Below are the code and all the weights of a small trained network. Each question names an input and a target symbol and asks about switching units off, where a switched-off unit gives its printed mean instead of its output.

import numpy as np


def w(rows, s, z=0):
    codes = np.array(rows[::2]) - 128.0
    scale = np.full(codes.shape[1], s)
    scale[-1] = z or s
    return codes * scale


def f(y):
    return np.maximum(y, 0)


def softmax(a):
    e = np.exp(a - a.max(-1, keepdims=True))
    return e / e.sum(-1, keepdims=True)


def log_softmax(a):
    a = a - a.max(-1, keepdims=True)
    return a - np.log(np.exp(a).sum(-1, keepdims=True))


def net(x, mask):
    ids = ['ΔΞβγεζθλμστφ'.index(c) for c in x.split()]
    T = len(ids)
    res = E[ids] + P[:T]
    u = 0
    for l in range(2):
        q, k, v = (res @ M[l].T for M in (Q, K, V))
        z = softmax(np.where(np.tri(T) > 0, q @ k.T / 2**0.5, -1e9)) @ v
        res = res + np.where(mask[u], z, O[l][:, -1]) @ O[l][:, :-1]
        u += 1
        y = f(res @ A[l][:, :-1].T + A[l][:, -1])
        res = res + np.where(mask[u : u + 4], y, B[l][:, -1]) @ B[l][:, :-1]
        u += 4
    return log_softmax(res[-1] @ U[:, :-1].T + U[:, -1])


Q, K, V, O, A, B = {}, {}, {}, {}, {}, {}
E = w([
[178,176,155,96,198,112],'Δ',
[191,87,151,109,191,92],'Ξ',
[92,104,138,198,131,101],'β',
[97,216,114,142,171,146],'γ',
[184,138,120,131,174,143],'ε',
[70,94,135,158,177,61],'ζ',
[174,102,135,178,166,134],'θ',
[135,38,128,163,145,86],'λ',
[3,219,157,39,182,66],'μ',
[63,69,207,83,59,142],'σ',
[180,187,164,166,159,141],'τ',
[85,123,145,91,193,58],'φ',
],0.019)
P = w([
[247,106,200,134,103,102],'0',
[151,171,121,156,145,87],'1',
[117,184,124,168,137,86],'2',
[107,177,133,181,137,92],'3',
[63,171,135,168,143,91],'4',
[110,158,150,198,144,118],'5',
],0.016)
Q[0] = w([
[131,172,209,248,164,28],'0.h0',
[126,139,113,162,141,51],'0.h0',
],0.013)
K[0] = w([
[118,91,192,87,37,137],'0.h0',
[172,108,183,67,97,254],'0.h0',
],0.0095)
V[0] = w([
[122,167,138,2,123,159],'0.h0',
[44,12,88,111,130,114],'0.h0',
],0.0087)
O[0] = w([
[133,222,248,59,59,132,2],'0.h0',
[168,100,54,62,122,38,12],'0.h0',
],0.015,0.0056)
A[0] = w([
[16,147,128,84,142,91,254],'0.n0',
[135,123,105,138,168,84,129],'0.n1',
[165,82,1,93,186,158,112],'0.n2',
[158,88,86,66,145,165,7],'0.n3',
],0.0094,0.0035)
B[0] = w([
[161,91,117,170,123,133,198],'0.n0',
[9,132,122,65,108,44,215],'0.n1',
[80,68,156,181,132,79,247],'0.n2',
[122,63,108,114,90,114,131],'0.n3',
],0.012,0.015)
Q[1] = w([
[177,64,4,37,187,208],'1.h0',
[215,151,8,29,2,226],'1.h0',
],0.0049)
K[1] = w([
[98,177,94,142,244,131],'1.h0',
[74,163,126,176,253,113],'1.h0',
],0.011)
V[1] = w([
[9,187,121,116,140,135],'1.h0',
[143,158,164,80,173,24],'1.h0',
],0.012)
O[1] = w([
[203,196,252,245,154,71,121],'1.h0',
[92,170,177,28,131,81,251],'1.h0',
],0.012,0.011)
A[1] = w([
[131,184,201,199,109,47,48],'1.n0',
[140,133,49,229,207,121,47],'1.n1',
[142,173,7,125,144,49,18],'1.n2',
[157,109,2,151,138,169,2],'1.n3',
],0.0082,0.0034)
B[1] = w([
[255,151,76,108,190,214,253],'1.n0',
[147,136,113,120,57,69,186],'1.n1',
[240,39,214,117,109,185,163],'1.n2',
[157,162,227,33,152,124,170],'1.n3',
],0.0097,0.031)
U = w([
[144,96,96,104,188,199,60],'Δ',
[162,134,128,121,126,146,215],'Ξ',
[185,164,145,101,133,123,79],'β',
[182,139,63,107,200,113,85],'γ',
[98,209,179,129,159,84,252],'ε',
[187,143,2,111,119,95,225],'ζ',
[125,114,179,141,169,127,93],'θ',
[197,138,34,122,131,149,141],'λ',
[163,147,191,144,117,109,132],'μ',
[239,122,111,59,68,81,3],'σ',
[113,133,161,168,190,175,179],'τ',
[175,154,67,99,125,114,174],'φ',
],0.0073,0.0059)

Each question gives the input, a string of symbols that net reads in full, and the target symbol t.
The units are the heads (2 rows each of Q, K, V and O) and the neurons (one row each of A and B). Each row of codes is followed by its name. A weight is (code - 128) times the scale printed after its matrix; where a second scale follows, it is the last column's (O, A, B and U).
mask holds one flag per unit, layer by layer, with each layer's heads first. A switched-off unit (its flag False) gives its mean, the last column of its rows in O or B, instead of its output. The means were averaged over made-up inputs and are rounded, as every weight is.
A unit's drop is (log p(t) with every unit on - log p(t) with that unit switched off) / (log p(t) with every unit on - log p(t) with every unit switched off).
The circuit of an input: a set's keep is (log p(t) with only the set's units on - log p(t) with every unit switched off) / (log p(t) with every unit on - log p(t) with every unit switched off). Starting from all 10 units, units are removed one at a time, each time the one whose removal leaves the highest keep (on an exact tie, the one counted first), for as long as the keep stays at least 0.8.
units of the circuit, in order: the units of the circuit, biggest drop first
unit that matters most: the unit with the biggest drop
k most important neurons: the k neurons with the biggest drops, biggest first
top k neurons in layer l: the k neurons of layer l with the biggest drops, biggest first
input τ Δ β γ, target μ: top 3 neurons in layer 1 : 1.n1; 1.n0; 1.n3
input φ β σ Ξ, target σ: unit that matters most : 0.h0
input γ θ λ ε ε φ, target λ: 3 most important neurons : 1.n1; 1.n0; 0.n0
input θ ε θ, target σ: units of the circuit, in order : 1.h0; 1.n3; 1.n1; 0.h0
input Ξ θ θ Δ, target Δ: units of the circuit, in order : 0.n1; 1.h0; 0.h0
input μ Δ φ ζ Ξ τ, target β: units of the circuit, in order : 1.n0; 0.h0; 1.h0
input ζ γ Ξ φ γ, target γ: 3 most important neurons : 1.n0; 0.n1; 0.n0
input λ φ λ ζ γ, target θ: units of the circuit, in order : 0.h0; 1.n0; 1.n2; 0.n2
input β ζ ζ Ξ, target ζ: units of the circuit, in order : 0.h0; 1.n1; 1.h0
input μ μ γ λ θ ζ, target β: units of the circuit, in order : 0.h0; 1.n0; 1.h0
input ζ σ Ξ, target σ: 4 most important neurons : 1.n2; 0.n2; 0.n1; 1.n0
input Ξ ζ ζ, target Δ: units of the circuit, in order : 1.h0; 0.n1; 0.h0
input ζ β φ θ, target γ: 2 most important neurons : 1.n0; 0.n1
input θ ζ φ, target σ: unit that matters most : 1.h0
input σ ζ φ, target σ: top 2 neurons in layer 1 : 1.n2; 1.n0
input λ γ φ, target θ: top 3 neurons in layer 1 : 1.n0; 1.n2; 1.n1
input θ ζ Δ, target σ: 3 most important neurons : 1.n3; 1.n1; 0.n1
input Ξ ζ φ λ Ξ, target Δ: 3 most important neurons : 0.n1; 1.n1; 0.n2
input θ Ξ γ, target σ: top 2 neurons in layer 1 : 1.n3; 1.n1
input τ μ ζ ζ Ξ, target μ: 4 most important neurons : 1.n1; 0.n1; 1.n0; 1.n3
input φ θ β φ, target ε: top 3 neurons in layer 0 : 0.n1; 0.n0; 0.n2
input ζ Ξ φ θ ζ ζ, target γ: 4 most important neurons : 1.n0; 0.n1; 0.n0; 0.n2
input θ Ξ Ξ Ξ θ β, target σ: top 3 neurons in layer 1 : 1.n3; 1.n1; 1.n0
input λ λ Δ φ Ξ, target θ: top 2 neurons in layer 1 : 1.n0; 1.n2
input θ θ β τ, target σ: 4 most important neurons : 1.n3; 1.n1; 0.n1; 0.n2
input β ζ ζ Δ τ, target ζ: 3 most important neurons : 1.n1; 0.n0; 0.n1
